Below is a small trained network, with its code and all its weights. Each question gives an input and a target symbol and asks what happens when units are switched off, that is, made to give their printed mean instead of their output.

import numpy as np


def w(rows, s, z=0):
    codes = np.array(rows[::2]) - 128.0
    scale = np.full(codes.shape[1], s)
    scale[-1] = z or s
    return codes * scale


def norm(h):
    return h / np.sqrt((h * h).mean(-1, keepdims=True) + 1e-5)


def f(y):
    return np.maximum(y, 0)


def softmax(a):
    e = np.exp(a - a.max(-1, keepdims=True))
    return e / e.sum(-1, keepdims=True)


def log_softmax(a):
    a = a - a.max(-1, keepdims=True)
    return a - np.log(np.exp(a).sum(-1, keepdims=True))


def net(x, mask):
    ids = ['αβγδεζηθλμξπστψω'.index(c) for c in x.split()]
    T = len(ids)
    res = E[ids] + P[:T]
    q, k, v = (norm(res) @ M[0].T for M in (Q, K, V))
    z = softmax(np.where(np.tri(T) > 0, q @ k.T / 2**0.5, -1e9)) @ v
    res = res + np.where(mask[0], z, O[0][:, -1]) @ O[0][:, :-1]
    y = f(norm(res) @ A[0][:, :-1].T + A[0][:, -1])
    res = res + np.where(mask[1:9], y, B[0][:, -1]) @ B[0][:, :-1]
    return log_softmax(norm(res)[-1] @ U[:, :-1].T + U[:, -1])


Q, K, V, O, A, B = {}, {}, {}, {}, {}, {}
E = w([
[139,96,106,164],'α',
[111,187,103,133],'β',
[133,92,101,116],'γ',
[98,83,141,151],'δ',
[55,71,99,177],'ε',
[42,188,89,123],'ζ',
[61,46,42,142],'η',
[127,51,84,141],'θ',
[188,193,145,214],'λ',
[121,159,171,145],'μ',
[115,115,101,148],'ξ',
[106,168,185,251],'π',
[126,83,126,175],'σ',
[88,97,100,120],'τ',
[114,109,120,143],'ψ',
[92,173,96,106],'ω',
],0.023)
P = w([
[116,96,109,254],'0',
[137,120,126,238],'1',
[133,115,122,215],'2',
[141,109,120,206],'3',
[139,99,109,192],'4',
[148,83,109,187],'5',
[151,83,103,179],'6',
[155,83,111,162],'7',
[167,78,96,165],'8',
[170,76,97,160],'9',
[172,78,100,163],'10',
],0.0047)
Q[0] = w([
[117,254,198,109],'head 1',
[179,195,232,142],'head 1',
],0.0085)
K[0] = w([
[145,246,157,35],'head 1',
[198,210,254,176],'head 1',
],0.0075)
V[0] = w([
[181,254,212,46],'head 1',
[117,98,165,98],'head 1',
],0.0076)
O[0] = w([
[62,35,42,169,2],'head 1',
[2,140,108,221,93],'head 1',
],0.0068,0.009)
A[0] = w([
[197,21,182,136,157],'neuron 1',
[133,86,72,52,212],'neuron 2',
[207,189,108,39,152],'neuron 3',
[105,41,53,130,165],'neuron 4',
[103,182,135,103,217],'neuron 5',
[174,56,157,79,160],'neuron 6',
[63,169,152,98,86],'neuron 7',
[110,156,121,254,6],'neuron 8',
],0.0089,0.0019)
B[0] = w([
[105,229,33,122,186],'neuron 1',
[67,91,59,254,150],'neuron 2',
[80,6,125,151,255],'neuron 3',
[82,238,113,241,139],'neuron 4',
[103,74,98,41,193],'neuron 5',
[60,252,52,33,172],'neuron 6',
[64,152,125,49,150],'neuron 7',
[39,61,187,90,162],'neuron 8',
],0.006,0.0081)
U = w([
[244,144,119,158,114],'α',
[84,92,68,109,138],'β',
[215,92,116,8,101],'γ',
[111,191,186,105,249],'δ',
[73,88,218,116,100],'ε',
[64,208,143,66,141],'ζ',
[157,92,53,228,139],'η',
[185,209,38,108,93],'θ',
[224,89,121,205,126],'λ',
[100,69,190,143,101],'μ',
[219,46,171,121,137],'ξ',
[133,92,186,196,146],'π',
[164,206,172,148,106],'σ',
[96,44,205,17,74],'τ',
[166,150,211,90,134],'ψ',
[130,105,102,90,117],'ω',
],0.014,0.015)

Each question gives the input, a string of symbols that net reads in full, and the target symbol t.
The units are the heads (2 rows each of Q, K, V and O) and the neurons (one row each of A and B). Each row of codes is followed by its name. A weight is (code - 128) times the scale printed after its matrix; where a second scale follows, it is the last column's (O, A, B and U).
mask holds one flag per unit, heads first, then neurons. A switched-off unit (its flag False) gives its mean, the last column of its rows in O or B, instead of its output. The means were averaged over made-up inputs and are rounded, as every weight is.
A unit's drop is (log p(t) with every unit on - log p(t) with that unit switched off) / (log p(t) with every unit on - log p(t) with every unit switched off).
The circuit of an input: a set's keep is (log p(t) with only the set's units on - log p(t) with every unit switched off) / (log p(t) with every unit on - log p(t) with every unit switched off). Starting from all 9 units, units are removed one at a time, each time the one whose removal leaves the highest keep (on an exact tie, the one counted first), for as long as the keep stays at least 0.8.
circuit, biggest first: the units of the circuit, biggest drop first
top k neurons: the k neurons with the biggest drops, biggest first
drop of u: that unit's drop, to one decimal
input θ β θ ε β β β μ β β, target η: circuit, biggest first => head 1; neuron 6
input τ τ β θ η β ξ, target ξ: circuit, biggest first => head 1; neuron 6; neuron 3; neuron 1
input π τ θ δ, target δ: circuit, biggest first => head 1; neuron 3
input θ θ λ γ θ β β β ξ, target ξ: circuit, biggest first => head 1; neuron 3; neuron 6; neuron 1
input ζ ψ τ, target τ: top 3 neurons => neuron 1; neuron 6; neuron 3
input γ τ β θ σ, target δ: circuit, biggest first => head 1; neuron 1
input β β θ, target θ: circuit, biggest first => neuron 1; head 1
input γ τ β π β β β β ζ β, target β: circuit, biggest first => head 1
input β β θ β β β β β γ ε, target δ: top 2 neurons => neuron 3; neuron 5
input ζ γ β, target β: drop of neuron 1 => 0.1
input β β ζ β ζ η δ μ β δ, target δ: drop of head 1 => 0.3
input ζ δ β τ ω η, target η: drop of head 1 => -0.1
